Below is a small trained network, with its code and all its weights. Each question gives an input and a class and asks what happens when units are switched off, that is, made to give their printed mean instead of their output.

import numpy as np


def w(rows, s, z=0):
    codes = np.array(rows[::2]) - 128.0
    scale = np.full(codes.shape[1], s)
    scale[-1] = z or s
    return codes * scale


def norm(h):
    return h / np.sqrt((h * h).mean(-1, keepdims=True) + 1e-5)


def f(y):
    return np.maximum(y, 0)


def log_softmax(a):
    a = a - a.max(-1, keepdims=True)
    return a - np.log(np.exp(a).sum(-1, keepdims=True))


def net(x, mask):
    res = np.array(x, float).reshape(1, 8) / 4 @ E
    u = 0
    for l in range(2):
        y = f(norm(res) @ A[l][:, :-1].T + A[l][:, -1])
        res = res + np.where(mask[u : u + 3], y, B[l][:, -1]) @ B[l][:, :-1]
        u += 3
    return log_softmax(norm(res)[-1] @ U[:, :-1].T + U[:, -1])


A, B = {}, {}
E = w([
[118,123,172,150,146,130,164,139,136,118,136],'x0',
[10,144,97,168,100,114,125,137,57,110,148],'x1',
[118,131,162,156,192,93,127,134,85,145,143],'x2',
[134,114,100,77,144,152,125,128,120,162,177],'x3',
[110,94,174,143,174,120,45,193,149,106,139],'x4',
[140,99,129,149,116,152,152,136,130,125,131],'x5',
[43,94,99,123,187,154,173,83,160,123,103],'x6',
[137,127,133,146,138,90,105,86,135,157,114],'x7',
],0.011)
A[0] = w([
[124,103,103,177,175,153,136,100,154,124,155,148],'0.n1',
[11,190,2,192,124,106,250,42,106,142,162,4],'0.n2',
[198,212,149,129,77,128,206,73,39,154,140,59],'0.n3',
],0.0078,0.0027)
B[0] = w([
[74,225,171,147,99,120,129,130,109,154,73,170],'0.n1',
[221,239,82,236,127,153,202,174,128,136,230,255],'0.n2',
[6,51,128,50,174,116,110,102,61,158,51,215],'0.n3',
],0.011,0.0077)
A[1] = w([
[126,205,102,120,155,145,223,65,136,105,142,253],'1.n1',
[98,146,158,89,159,218,153,87,108,171,73,140],'1.n2',
[3,162,125,178,111,170,35,129,110,78,191,117],'1.n3',
],0.0071,0.0037)
B[1] = w([
[49,77,114,160,159,191,57,38,101,179,151,254],'1.n1',
[50,111,216,77,31,105,140,233,68,128,41,192],'1.n2',
[127,10,120,46,79,197,185,169,101,138,86,214],'1.n3',
],0.011,0.0078)
U = w([
[99,100,176,84,129,104,155,124,145,122,81,171],'0',
[45,127,105,168,147,233,149,16,92,144,90,1],'1',
[249,254,142,237,155,161,100,153,184,115,245,184],'2',
],0.0072,0.0016)

Each question gives the input, the list of numbers given to net, and the class t.
The units are the neurons (one row each of A and B). Each row of codes is followed by its name. A weight is (code - 128) times the scale printed after its matrix; where a second scale follows, it is the last column's (A, B and U).
mask holds one flag per neuron, layer by layer. A switched-off neuron (its flag False) gives its mean, the last column of its row in B, instead of its output. The means were averaged over made-up inputs and are rounded, as every weight is.
A unit's drop is (log p(t) with every unit on - log p(t) with that unit switched off) / (log p(t) with every unit on - log p(t) with every unit switched off).
The circuit of an input: a set's keep is (log p(t) with only the set's units on - log p(t) with every unit switched off) / (log p(t) with every unit on - log p(t) with every unit switched off). Starting from all 6 units, units are removed one at a time, each time the one whose removal leaves the highest keep (on an exact tie, the one counted first), for as long as the keep stays at least 0.8.
units of the circuit, in order: the units of the circuit, biggest drop first
most important unit: the unit with the biggest drop
top k neurons: the k neurons with the biggest drops, biggest first
top k neurons in layer l: the k neurons of layer l with the biggest drops, biggest first
drop when u is switched off: that unit's drop, to one decimal
input [-5,-8,-3,6,-6,7,-4,-4], class 0: top 2 neurons in layer 0	0.n2, 0.n3
input [-6,-3,3,-3,-5,-7,-7,-8], class 0: most important unit	0.n3
input [4,8,1,4,3,6,-6,7], class 0: top 2 neurons	0.n2, 1.n1
input [2,7,2,-3,-1,7,4,-1], class 2: top 2 neurons in layer 0	0.n2, 0.n3
input [-3,3,0,8,-5,-8,7,7], class 2: top 2 neurons in layer 0	0.n2, 0.n3
input [-6,3,0,4,5,2,-2,2], class 0: top 3 neurons	0.n2, 1.n1, 1.n3
input [3,-4,2,-6,4,1,-2,-2], class 2: top 3 neurons	0.n3, 1.n3, 1.n2
input [7,0,5,-5,-2,-6,-7,-4], class 0: top 3 neurons	0.n3, 0.n2, 1.n1
input [1,5,-1,5,6,3,-1,-5], class 0: top 2 neurons	1.n1, 0.n2
input [3,7,-8,7,0,-7,4,-2], class 2: top 2 neurons in layer 0	0.n2, 0.n3
input [0,-1,0,5,-4,-6,-6,2], class 0: units of the circuit, in order	1.n1, 0.n2
input [7,-8,-6,-4,-8,4,-7,-2], class 0: units of the circuit, in order	0.n3, 1.n2
input [-8,-5,-7,-4,5,-2,6,-3], class 0: units of the circuit, in order	0.n2, 1.n1
input [2,-1,-5,3,-4,2,-8,-8], class 0: top 2 neurons	0.n3, 0.n2
input [-8,1,3,0,-8,-4,2,4], class 2: top 2 neurons in layer 1	1.n3, 1.n2
input [5,3,5,-8,-2,-3,7,0], class 2: top neuron in layer 0	0.n2
input [-2,-2,5,1,1,2,1,6], class 0: top 2 neurons in layer 1	1.n1, 1.n2
input [2,3,-4,-4,-5,-5,4,3], class 2: drop when 0.n2 is switched off	1.1
input [8,5,4,7,0,-6,5,1], class 2: drop when 1.n1 is switched off	-0.1
input [-4,4,8,4,-2,7,7,-5], class 2: drop when 0.n2 is switched off	1.1
